cols: J T B E K Y
[145 135 147 162 129 133] : Letin
[128  87 131 133 127 111] : niv
[127 147 182  96 130 116] : lof
[182  96 130 115 116 139] : Tumu
[123 113 134  94 133 195] : rola
[113 155 158 146 132 145] : milon
[164 133  98 120 121  78] : Zef
[147 157 155 130 132  27] : Nam
[152 182 125  74 116 104] : giguk
[132 133  99  94 140 186] : kido
[194 117  84 103 118  67] : Tolar
down: [147 152]  J
shift +1: [162]  [163]
find: [157 155]  Nam
find: [182  96 130 116]  lof
find: [103 118]  Tolar
shift -1: [147]  [146]
find: [103 118  67]  Tolar

cols: P H Z M Q R G X
[141 211  47  85  26 122  56 143] -> niv
[ 95  25 101 131  26  93  56 140] -> lof
[ 33  87  29 242 124  18 170 193] -> Letin
[157  21  53  98  47 210  68 137] -> rola
[218 212 110 105 156 212 243 218] -> milon
[213 163 182  94 223  86  77 158] -> Tolar
[ 68  34 222 155  15 214  89  22] -> Zef
down: [ 18 210]  R
shift -1: [ 34 222 155  15]  [ 33 221 154  14]
down: [157 218 213  68]  P
down: [218 213]  P

cols: S F D L N V
[153 170 163 170 185 116] = Letin
[ 75 123  91 182 154 148] = kido
[ 90  56 121 152 225 128] = milon
[110 138  48 176 187 129] = Zef
[167 154 123  91 180  75] = Nam
[ 51  75 123  91 180 154] = rola
[129 106 132  78 188  81] = Tumu
[129 106 132  78 188 154] = niv
find: [ 75 123  91 180 154]  rola
find: [123  91 180  75]  Nam
find: [154 123  91]  Nam

cols: suriz beb nugu pom tez Runu vum fomo Ror Zivof
[143 118 190 114 144 197 254  80 133 199]  zuzi
[ 61  84 230 135 101 213 188  87 108 174]  Nam
[188  88 108 174  71 156  46 135  96  99]  giguk
down: [174  99]  Zivof
down: [135 174]  pom
find: [188  87 108 174]  Nam

cols: tomi lop dis Budi Rezi zitag Gibut
[122 102 180 181 122 121 157]  rola
[ 62 160 150 149 178 118 183]  zuzi
[112 145 204  87 173  97 216]  niv
[ 76 184 109 218 212 194 196]  Tumu
[ 76 184 132 218 212 194 196]  Zef
[143  73 179  61 186  49 204]  milon
[100 153 101 122 157 121 181]  Letin
[143  73 179 130 188 107 193]  Nam
find: [122 157 121 181]  Letin
shift +1: [218 212]  [219 213]
shift -1: [157]  [156]

cols: Fabig zol bigu Bok podad dafup Reg
[ 65 109  76 123  84 130  82] : Letin
[150  92 125  66  57 204 180] : Tumu
[104 141  35  89 118 100  51] : lof
[103 140  43  84 117  98  52] : zuzi
[137 100 115  60  74 188 157] : niv
[118 144  36  82 106 109  81] : kido
[ 73 102  82 125  88 113  83] : Tolar
[137  98 117  60  72 191 160] : milon
[137 119 117  60  72 191 160] : giguk
shift -1: [ 84 117]  [ 83 116]
shift -1: [66 57]  [65 56]
find: [66 57]  Tumu
shift +1: [125]  [126]

cols: lov vazer Dulez vuka velor vimo
[ 94 145  80  71  68 169] -> kido
[167  71 104  68  80  91] -> rola
[227 104  80  68  71  77] -> Tolar
[ 68 192 202 153 178 162] -> lof
[163  69  51  94 112 105] -> Zef
find: [167  71 104]  rola
down: [80 71]  velor
find: [104  80  68  71]  Tolar
find: [145  80  71]  kido
find: [80 68 71]  Tolar

cols: kofe Nep razu Vezif ref libud
[170 188 104 145  31 122] -> zuzi
[242  28  52  79  65 136] -> niv
[ 64 237 157 133 135  70] -> Letin
[ 24 216 193  65  79  45] -> lof
down: [ 31  65 135]  ref
find: [79 65]  niv
shift -1: [28 52 79 65]  [27 51 78 64]
find: [157 133 135]  Letin
down: [122 136]  libud
shift +1: [242  28  52  79]  [243  29  53  80]
shift -1: [ 24 216 193  65]  [ 23 215 192  64]

cols: sot Mitur geve Misol vugon gesuk
[ 96  77 161 248 207  36] = Letin
[218 220 187  31 193 247] = milon
[220 218 187  97  77 185] = niv
find: [218 187]  niv
down: [218 220]  sot
find: [218 220 187]  milon
down: [193  77]  vugon
find: [97 77]  niv
shift +1: [161]  [162]

cols: deten Siv gelin vin sadod fotuv
[ 54 156 127  79 199 182] -> Letin
[153 127  79 156 108  85] -> kido
[164 109 177 152  71 127] -> Zef
[138  94 106 184 188 127] -> rola
[219 156 127  79 101 131] -> zuzi
find: [219 156 127  79 101 131]  zuzi
find: [127  79 156]  kido

cols: Nefa Fug Bufig sala Kera buros sarav
[ 47 169 128   8  84 103 162]  niv
[180  44 113 202 132 125  25]  Nam
[190 168 151 222 190 172 204]  kido
[143 137 244 169  58  59 100]  Tolar
[142  70  12 132 193 188  92]  rola
[153  41 124 166  98 100   6]  Tumu
[178 179 224 217 130 116 187]  lof
[168 163 248 202  92  85 149]  zuzi
down: [168 137]  Fug
down: [113 151]  Bufig

cols: geva gobo mose Meref Zapiv
[125 107  65  57  32] -> Tolar
[160 193  55  65  34] -> giguk
[182 216 115 103  59] -> Tumu
[144 146 229 208 230] -> lof
[108 155 197 176 225] -> kido
find: [216 115 103  59]  Tumu
down: [ 55 115]  mose
find: [144 146 229 208]  lof

cols: W C A U
[146 136 162 114] = lof
[108 116  56 142] = kido
[139 147 156 134] = giguk
[108 101  55 132] = zuzi
[101 100  23 138] = niv
[148 157 207 129] = Tolar
[108 134 110 156] = Letin
[126  93  83 102] = milon
[116 106  73 125] = Nam
[127 105  88 112] = Tumu
shift -1: [126  93  83]  [125  92  82]
find: [105  88]  Tumu
down: [101 100 157 134  93 106 105]  C

cols: Bufof fafef Tus vifaz
[167 111 164 146] = Zef
[111 167 164 146] = niv
[192 103 223 142] = Tumu
down: [164 223]  Tus
shift -1: [192 103 223]  [191 102 222]
find: [192 103 223]  Tumu
shift +1: [192 103]  [193 104]
find: [167 111]  Zef
down: [146 146]  vifaz
down: [167 103]  fafef

cols: zolag Lono dob kig bek redul
[ 54 111 173  23 114  77] : Nam
[104 191 137  36 196 111] : giguk
[ 54 111 173  23 187 137] : Letin
[108 173 157  25 216 125] : niv
down: [36 23]  kig
down: [ 54 108]  zolag
find: [ 54 111 173  23 114  77]  Nam

cols: koset zosef fuze soso guz Nesik
[197 155  79 100 226 111] -> zuzi
[226 132 196  59 173 141] -> niv
[240 250 236 116  47  30] -> Letin
[100 226 110 116 141   3] -> lof
[ 69 128 252  59  28 169] -> rola
[197 155  79 213 237 121] -> Nam
[226 132 196  59   6 141] -> Tumu
down: [30  3]  Nesik
find: [100 226 111]  zuzi
down: [116  59 213]  soso
shift -1: [226 132]  [225 131]
shift +1: [240]  [241]

cols: gal fofi famud Bug pup
[ 6 49 55 10 43] : Tumu
[174 205 234 132 250] : milon
[146 105 119 121 148] : lof
[35 50 64 22 82] : niv
[171  71  62 187  16] : Tolar
down: [119  64]  famud
down: [132 121  22 187]  Bug
down: [105  50]  fofi

cols: fosu selad Tunu dul
[105  84 134  91] = milon
[ 84 134 105  74] = rola
[105  81 112  39] = Tumu
[105 221 134  61] = Tolar
shift -1: [105  84]  [104  83]
down: [ 84 105]  fosu
find: [105  84 134]  milon
down: [ 81 221]  selad

cols: Gubip Kes Nedim Demum zovob ponom
[ 69  99  81 119  33 102] : rola
[ 93 148 140 152 140 101] : Nam
[134 104  74 110 177 161] : milon
[126 203  98 199  84 153] : giguk
[135   4 228 137 146 155] : kido
[123 100  38  85 183 187] : Letin
[117 187  79 202  34 124] : Tumu
[ 95  81  99 119 170 158] : Tolar
[151 166 163  47  96 109] : Zef
[159  97 166 161 191  26] : niv
[123  85  38 100 183 119] : lof
find: [123 100  38  85 183]  Letin
shift +1: [126 203  98]  [127 204  99]
find: [ 99  81 119]  rola
find: [ 97 166 161]  niv

cols: rafo dupo bupa pozum
[154 132 172  87] -> niv
[200 132 195  44] -> Nam
[109  47 198 135] -> milon
[ 86  57  62 219] -> lof
[ 61 175 155 115] -> rola
[195 132 200 136] -> giguk
[35 58 51 68] -> zuzi
[139 224 204 175] -> Tumu
[154  40  34 142] -> Zef
down: [132  58 224  40]  dupo
shift -1: [40]  [39]
down: [200  51 204  34]  bupa
shift +1: [154]  [155]
find: [200 132 195]  Nam

cols: Fefe nunan povo mosat vit Fisuk lomom Leze
[225  20 183 198 222 222 227 215] : giguk
[191  58 191 192 188 193 190 189] : zuzi
[215  42 190 200 212 213 217 209] : lof
[208  70 200 205 205 208 210 206] : kido
[201  46 190 194 198 201 201 196] : niv
[203  62 189 195 200 204 203 198] : rola
[214  48 189 199 211 213 216 207] : Tumu
[225  20 183 198 222 222 193 215] : Letin
down: [70 46]  nunan
shift -1: [203  62 189 195]  [202  61 188 194]
find: [ 70 200 205 205 208 210 206]  kido
shift -1: [48]  [47]
shift -1: [211 213 216]  [210 212 215]
find: [ 58 191 192 188 193]  zuzi

cols: toti duro Liba fanug mumut zuko katof
[148 112 101 147 120 102  81] -> zuzi
[126 182 137 228 135 126  86] -> giguk
[127  98 126  18 123 130 121] -> niv
[125  69 119 109 133  89 182] -> Letin
[126 182 137 228 135 109  86] -> Nam
[148 112 101 147 120 152 131] -> rola
[126  98 126  18 123 130 121] -> lof
find: [127  98 126  18 123 130 121]  niv
shift +1: [137 228 135 126]  [138 229 136 127]
down: [182  98  69 182 112  98]  duro
shift +1: [147]  [148]

cols: fego neza darat doz Vopog Gepid
[ 41 117 157 147  83  48] = Tumu
[147 113 122 149  98 163] = milon
[ 41 117 157 103  95 108] = zuzi
[144 126 145  91 128 100] = Tolar
[147 113 122 149  98 148] = niv
[160 128 125 128  91 220] = Zef
[ 90 134  83 123  72 234] = giguk
[ 54 129  72 163 106 144] = rola
[129 143  36 124 118 214] = Letin
find: [128  91]  Zef
find: [106 144]  rola
find: [126 145  91]  Tolar
down: [149 128 123]  doz
shift -1: [41]  [40]
find: [123  72 234]  giguk

cols: sanuf Gamup bote Dosik sapiv
[ 47 162 197  44 185] : Letin
[126 154 131 127 114] : kido
[218 215  83 221 193] : rola
[ 83 220 193 153  30] : giguk
find: [ 83 221 193]  rola
down: [218  83]  sanuf
find: [218 215  83 221]  rola

cols: Bani Dena Did Pip
[ 94 179 233 119] -> Tumu
[ 94  98 209 108] -> rola
[ 95  42 112 177] -> kido
[ 96   8 165 139] -> milon
down: [119 108]  Pip
shift +1: [96  8]  [97  9]
down: [94 95]  Bani

cols: nin kibom vebu bizig beku buzi Vov
[129  98  16 165  68  95  40] -> milon
[126 124   4 156  61  60  13] -> rola
[101 168 131  64 168 140 143] -> zuzi
[123  99  10 146  62  74  35] -> lof
[ 59 102 167 140  89  74 127] -> niv
[120 125  14 154  72  65  22] -> Tumu
[ 97 176 137  66  74 127  89] -> giguk
[ 70 134 165 101 125  97 146] -> Zef
[154  61 170 124 116  76 143] -> Letin
find: [156  61]  rola
find: [ 89  74 127]  niv
shift -1: [97]  [96]
shift -1: [61]  [60]

cols: zof zanu subef bipa
[149 138 214 132] -> niv
[149  55  93 125] -> Letin
[149  93  55  21] -> Tumu
shift -1: [214]  [213]
find: [149  55  93]  Letin
down: [93 55]  subef

cols: gaka sazov noved zema pogi Zata zado Vap
[174 168 174 148  99  96 172  99] = niv
[210 214 204 219  31  23 206  29] = Tumu
[184 178 179 165  92  88 182  91] = giguk
[202 204 198 204  23  31 199  44] = kido
[187 184 186 173  84  83 184  85] = Tolar
find: [31 23]  Tumu
find: [204 219  31  23 206]  Tumu
down: [174 204]  noved

cols: lel lamim Nator lome tapak
[110 192 203 172 161]  Letin
[185 162 181 156 115]  Tumu
[162 191 161 103 166]  rola
[152  47 148 113  59]  giguk
[ 53 133  65 104 177]  niv
[129  48 117 108  77]  kido
[203 175 161  95 108]  Nam
[110 192 203 124 152]  Tolar
[179 163 191 151 114]  milon
find: [203 172 161]  Letin
find: [163 191]  milon
find: [110 192 203 172 161]  Letin
find: [110 192 203 124]  Tolar

cols: ped lafel vekas vus pomev Zerim fav tese duzi
[160 221 164  98 142 178 118  94 152] = Nam
[164 111 110 164 202 203 118  88 197] = Zef
[124 160 110 108 158 181 118  94 163] = giguk
[122 164 111 110 164 203 118  95 163] = kido
find: [164 111 110 164 203]  kido
shift -1: [111 110]  [110 109]
down: [111 160]  lafel

cols: Givub lisu Radi Vati
[131 134  82  91]  Zef
[126 134 190 199]  Tolar
[119 122 126 164]  rola
[120 126 111 141]  milon
[133 132  80  94]  Letin
[126 134  91  96]  niv
[133 133  75  92]  Nam
shift +1: [126 134]  [127 135]
down: [ 91 199 164 141  94  96]  Vati
shift +1: [134  91]  [135  92]
shift -1: [75]  [74]
down: [134 122]  lisu
find: [126 111]  milon
down: [126 119]  Givub

cols: didud vun zam Moze div Narev Famu tovid dogil tugik
[105 183  91 125  46  17 116 153 103  43]  Tolar
[204 180 140 124 137  69 116 144 107  48]  kido
[204 180 140 124 137  69 193 144 107  48]  zuzi
[118 181  75 106  37  39 125 152  90 126]  lof
[142  84 184 140 246 230 135  92 153 126]  Zef
[157 180 199 136 158 181  82 147 120  24]  Tumu
[202 189 142 141 120  86 185 142  99 138]  giguk
[168 194 217 123 151 176  80 135 118  33]  rola
[202 189 142 141 120  86 185 142  99  60]  Nam
shift +1: [120  86 185]  [121  87 186]
shift -1: [199 136]  [198 135]
shift +1: [204]  [205]

cols: Nema fam Ret dofu
[ 76 105 106 108] -> zuzi
[ 76 105 127  93] -> Nam
[ 76 105 106 105] -> niv
find: [105 106 108]  zuzi
find: [ 76 105 127  93]  Nam
down: [127 106]  Ret
shift +1: [105]  [106]

cols: tuga Salu mapo miku sopi tovuf til
[100 145 122 124 129 126 126]  Nam
[ 73  57  29  25 116  77 232]  Tumu
[121 154 108 105 136 136 129]  lof
[131 132 122 113 130 130 127]  niv
[212 161 115  99 145 122 124]  rola
shift -1: [154 108]  [153 107]
shift +1: [161 115]  [162 116]
find: [ 99 145 122 124]  rola
shift +1: [57 29]  [58 30]

cols: vev Vodog Zufiz kur Daza Fudi
[ 41 180 219  53 194  79] : Letin
[ 43 185 221  46 201  76] : giguk
[221  69  32 206  50 180] : Tolar
[226 173 214  48 191  71] : niv
[ 43 173 214  48 191  71] : lof
[ 42 177 213 208  47 181] : milon
[ 40 156 213  42 165  74] : Zef
[ 40 156 213 211  51 188] : Nam
[ 42 177 213  46 194  78] : kido
down: [165  51 194]  Daza
down: [ 69 173 173 177 156 156 177]  Vodog
find: [226 173 214  48 191  71]  niv
find: [ 46 201  76]  giguk
down: [180 185]  Vodog
find: [226 173 214  48]  niv

cols: rupav Budiz zigif vevu Patob zari nelu
[131  84 113  63 119 143 222] = zuzi
[140 108 138 207 138 180  63] = niv
[168 160  68 152 209  71 167] = Tumu
[132 169 180  89 136  56  93] = Tolar
[160 140 169 107 139 115  99] = giguk
[163 145 144  62 106 109 183] = milon
shift +1: [160 140 169]  [161 141 170]
shift -1: [140]  [139]
find: [139 115  99]  giguk
down: [ 56 115 109]  zari
down: [113 138  68]  zigif

cols: dozuf nare Peka dumag pek divus labu lurel fuber
[186 185 181 185  79  77 184  80 174] -> zuzi
[181 183 181 178  76  73 179  76 181] -> lof
[185 185 180 184  70  64 183  68 170] -> Nam
[194 198 190 204  38  27 191  34 167] -> Zef
[171 165 166 155 102  99 170 102 174] -> rola
[181 182 182 177  90  91 180  93 187] -> Letin
[173 172 173 162  81  75 171  79 180] -> niv
[184 186 181 184  59  52 182  57 172] -> kido
[186 187 182 187  62  55 184  60 170] -> Tumu
[189 191 186 191  82  83 187  85 179] -> giguk
[168 161 165 148 116 117 167 118 181] -> Tolar
[179 178 176 172  75  70 176  74 175] -> milon
shift +1: [ 38  27 191  34]  [ 39  28 192  35]
shift -1: [75]  [74]

cols: risi Fazov lupu Viden
[170 125 162 100] = kido
[129 125 162 100] = Tolar
[221 104  96 109] = lof
[161 116 161 156] = milon
shift +1: [104]  [105]
shift +1: [161]  [162]

cols: Bibo fudu besu tirun kos Nez fugu
[185  38 160 206  43 167  74] : Nam
[198  39 165 219  47 173  75] : kido
[204  40 178 212  52 196  86] : Tolar
[199  37 173 218  50 191  75] : giguk
down: [167 173]  Nez
down: [173 196 191]  Nez
shift +1: [178]  [179]

cols: vave Kedag bol vuta Noto fudup nof
[ 31 102 168 226 149 190 180] = zuzi
[ 89 206  19 169  23 220  17] = giguk
[187 177 101  38  92  34 200] = rola
[240 196 120  99 124  19  34] = Tumu
[187 177 101 144  69 146 220] = lof
[135 250 128  27 155  41 231] = milon
[187 177 101 144 102 146 220] = Tolar
[187 177 101  38  92 180 200] = kido
find: [ 31 102]  zuzi
down: [ 19 146]  fudup
shift -1: [135 250 128  27]  [134 249 127  26]
find: [177 101 144 102 146 220]  Tolar
find: [144  69 146]  lof
down: [190 220  34  19 146  41 146]  fudup
shift +1: [146]  [147]

cols: Ranul Gis gisiz Vas pavaf
[181 227  60  58  48] = rola
[228 122 185 111 168] = milon
[228 122 185 111 114] = giguk
[ 12  14 148 192 200] = lof
[175 136  51 199  24] = Nam
[157 124 105 167 104] = Tumu
[157 124 105 167  27] = Tolar
[149  46 117  40  89] = Zef
[149 174 117  40  89] = zuzi
shift +1: [12 14]  [13 15]
down: [27 89]  pavaf

